Below is a small trained network, with its code and all its weights. Each question gives an input and a target symbol and asks what happens when units are switched off, that is, made to give their printed mean instead of their output.

import numpy as np


def w(rows, s, z=0):
    codes = np.array(rows[::2]) - 128.0
    scale = np.full(codes.shape[1], s)
    scale[-1] = z or s
    return codes * scale


def norm(h):
    return h / np.sqrt((h * h).mean(-1, keepdims=True) + 1e-5)


def f(y):
    return np.maximum(y, 0)


def softmax(a):
    e = np.exp(a - a.max(-1, keepdims=True))
    return e / e.sum(-1, keepdims=True)


def log_softmax(a):
    a = a - a.max(-1, keepdims=True)
    return a - np.log(np.exp(a).sum(-1, keepdims=True))


def net(x, mask):
    ids = ['αβεζηθξπστφω'.index(c) for c in x.split()]
    T = len(ids)
    res = E[ids] + P[:T]
    u = 0
    for l in range(3):
        q, k, v = (norm(res) @ M[l].T for M in (Q, K, V))
        z = softmax(np.where(np.tri(T) > 0, q @ k.T / 2**0.5, -1e9)) @ v
        res = res + np.where(mask[u], z, O[l][:, -1]) @ O[l][:, :-1]
        u += 1
        y = f(norm(res) @ A[l][:, :-1].T + A[l][:, -1])
        res = res + np.where(mask[u : u + 4], y, B[l][:, -1]) @ B[l][:, :-1]
        u += 4
    return log_softmax(norm(res)[-1] @ U[:, :-1].T + U[:, -1])


Q, K, V, O, A, B = {}, {}, {}, {}, {}, {}
E = w([
[137,179,173,121,44],'α',
[107,138,132,90,70],'β',
[120,124,58,78,134],'ε',
[215,227,169,76,174],'ζ',
[9,76,217,111,161],'η',
[161,229,70,86,119],'θ',
[202,118,149,127,135],'ξ',
[48,163,169,126,145],'π',
[144,130,109,96,142],'σ',
[59,118,116,126,122],'τ',
[95,2,74,197,95],'φ',
[76,121,105,148,150],'ω',
],0.021)
P = w([
[184,138,109,224,6],'0',
[92,132,119,177,181],'1',
[186,91,143,148,61],'2',
[91,133,121,168,180],'3',
[118,83,190,126,92],'4',
[92,133,121,165,183],'5',
[165,65,145,119,87],'6',
[89,134,121,164,180],'7',
],0.015)
Q[0] = w([
[89,98,1,42,111],'0.h0',
[150,160,119,28,60],'0.h0',
],0.0074)
K[0] = w([
[90,120,3,60,114],'0.h0',
[159,222,70,99,32],'0.h0',
],0.0051)
V[0] = w([
[178,184,223,80,132],'0.h0',
[171,151,151,4,97],'0.h0',
],0.0035)
O[0] = w([
[90,3,150,147,189,10],'0.h0',
[205,128,84,152,75,97],'0.h0',
],0.012,0.0011)
A[0] = w([
[148,150,181,163,229,20],'0.n0',
[25,104,80,197,124,179],'0.n1',
[140,1,215,29,199,136],'0.n2',
[179,86,90,203,107,255],'0.n3',
],0.0098,0.003)
B[0] = w([
[135,59,168,174,228,157],'0.n0',
[4,83,164,76,121,255],'0.n1',
[131,114,159,137,57,172],'0.n2',
[1,106,220,140,161,204],'0.n3',
],0.0092,0.0055)
Q[1] = w([
[109,239,76,119,249],'1.h0',
[1,108,188,154,109],'1.h0',
],0.0069)
K[1] = w([
[151,253,173,193,229],'1.h0',
[55,50,200,118,184],'1.h0',
],0.0043)
V[1] = w([
[203,195,3,165,100],'1.h0',
[79,199,176,193,170],'1.h0',
],0.0054)
O[1] = w([
[7,67,148,86,198,105],'1.h0',
[182,2,70,54,60,252],'1.h0',
],0.0067,0.002)
A[1] = w([
[160,62,104,74,214,106],'1.n0',
[69,43,58,242,65,140],'1.n1',
[220,113,175,160,48,253],'1.n2',
[92,124,140,252,190,147],'1.n3',
],0.011,0.0057)
B[1] = w([
[223,121,18,161,90,160],'1.n0',
[135,246,160,66,145,253],'1.n1',
[145,226,120,144,22,243],'1.n2',
[129,68,154,126,170,179],'1.n3',
],0.012,0.0054)
Q[2] = w([
[215,89,73,2,42],'2.h0',
[123,81,202,84,10],'2.h0',
],0.0095)
K[2] = w([
[213,117,141,2,95],'2.h0',
[180,90,172,88,80],'2.h0',
],0.012)
V[2] = w([
[125,193,57,254,211],'2.h0',
[62,104,110,227,49],'2.h0',
],0.0075)
O[2] = w([
[211,208,246,17,92,7],'2.h0',
[170,133,249,2,205,47],'2.h0',
],0.0052,0.0011)
A[2] = w([
[200,245,100,188,183,116],'2.n0',
[48,144,188,59,74,255],'2.n1',
[51,163,17,69,128,52],'2.n2',
[135,163,79,41,111,129],'2.n3',
],0.011,0.0057)
B[2] = w([
[125,227,193,34,117,181],'2.n0',
[240,172,72,161,74,253],'2.n1',
[112,10,148,82,191,220],'2.n2',
[102,46,182,207,88,203],'2.n3',
],0.011,0.014)
U = w([
[137,246,127,144,88,155],'α',
[252,69,128,132,57,3],'β',
[114,47,83,162,127,224],'ε',
[237,180,116,136,230,97],'ζ',
[74,112,215,201,93,34],'η',
[123,136,190,57,152,113],'θ',
[218,113,200,208,190,95],'ξ',
[94,173,135,234,196,229],'π',
[233,141,43,137,200,114],'σ',
[69,148,15,63,92,16],'τ',
[10,150,130,169,102,95],'φ',
[108,199,27,140,224,226],'ω',
],0.016,0.0067)

Each question gives the input, a string of symbols that net reads in full, and the target symbol t.
The units are the heads (2 rows each of Q, K, V and O) and the neurons (one row each of A and B). Each row of codes is followed by its name. A weight is (code - 128) times the scale printed after its matrix; where a second scale follows, it is the last column's (O, A, B and U).
mask holds one flag per unit, layer by layer, with each layer's heads first. A switched-off unit (its flag False) gives its mean, the last column of its rows in O or B, instead of its output. The means were averaged over made-up inputs and are rounded, as every weight is.
A unit's drop is (log p(t) with every unit on - log p(t) with that unit switched off) / (log p(t) with every unit on - log p(t) with every unit switched off).
The circuit of an input: a set's keep is (log p(t) with only the set's units on - log p(t) with every unit switched off) / (log p(t) with every unit on - log p(t) with every unit switched off). Starting from the 12 units with the biggest drops (on a tie, the unit counted first), units are removed one at a time, each time the one whose removal leaves the highest keep (on an exact tie, the one counted first), for as long as the keep stays at least 0.8.
circuit, biggest first: the units of the circuit, biggest drop first
unit that matters most: the unit with the biggest drop
top k neurons: the k neurons with the biggest drops, biggest first
top k neurons in layer l: the k neurons of layer l with the biggest drops, biggest first
drop when u is switched off: that unit's drop, to one decimal
input ω θ ω φ, target φ: circuit, biggest first -> 0.n3, 2.n3, 2.n2
input ε τ ω, target α: unit that matters most -> 2.n1
input π θ ε θ θ φ θ σ, target σ: circuit, biggest first -> 1.n0, 0.n0
input θ θ θ θ σ, target α: circuit, biggest first -> 1.n2, 1.h0
input π θ ω θ θ θ σ β, target β: circuit, biggest first -> 2.n1, 1.n2
input θ φ ξ ε θ, target β: top 2 neurons -> 0.n0, 1.n1
input ε ε π ω α ω ε, target ε: top 2 neurons in layer 0 -> 0.n2, 0.n0
input π α θ τ, target τ: top 3 neurons -> 0.n1, 2.n1, 2.n3
input θ θ ζ, target α: top 2 neurons -> 2.n2, 1.n2
input θ β τ ξ ζ, target α: top 2 neurons -> 1.n2, 2.n2
input ω ξ η θ ε β, target β: top 3 neurons -> 0.n1, 2.n1, 0.n2
input β τ ω θ θ, target β: top 2 neurons -> 1.n1, 0.n2
input φ θ ε, target α: top 2 neurons -> 0.n3, 0.n1
input τ ω θ π ω, target β: circuit, biggest first -> 2.n1
input ε ε θ θ ω τ θ, target ε: top 3 neurons -> 1.n2, 1.n1, 0.n2
input ε ε θ θ ξ, target α: top 4 neurons -> 1.n2, 2.n2, 0.n2, 2.n3
input θ θ β θ θ σ ω σ, target σ: top 4 neurons -> 1.n0, 0.n0, 2.n3, 2.n2
input β θ θ ξ α η ω, target α: top 3 neurons -> 2.n2, 2.n1, 1.n1
input α ξ θ θ θ ω, target ω: top 2 neurons -> 2.n3, 1.n1
input ζ ξ σ η θ π ε, target α: unit that matters most -> 1.h0
input ε θ ζ φ, target φ: top 3 neurons -> 0.n1, 0.n3, 1.n1
input θ θ β τ θ, target ε: top 2 neurons in layer 0 -> 0.n2, 0.n1
input τ τ ε θ η π, target π: top 3 neurons in layer 0 -> 0.n0, 0.n1, 0.n3
input θ φ ξ ε τ π, target π: top 2 neurons in layer 1 -> 1.n3, 1.n2
input ε θ θ ε θ ω σ, target α: drop when 1.h0 is switched off -> 0.1
input θ φ ε θ θ ξ π, target α: drop when 0.n2 is switched off -> 0.1
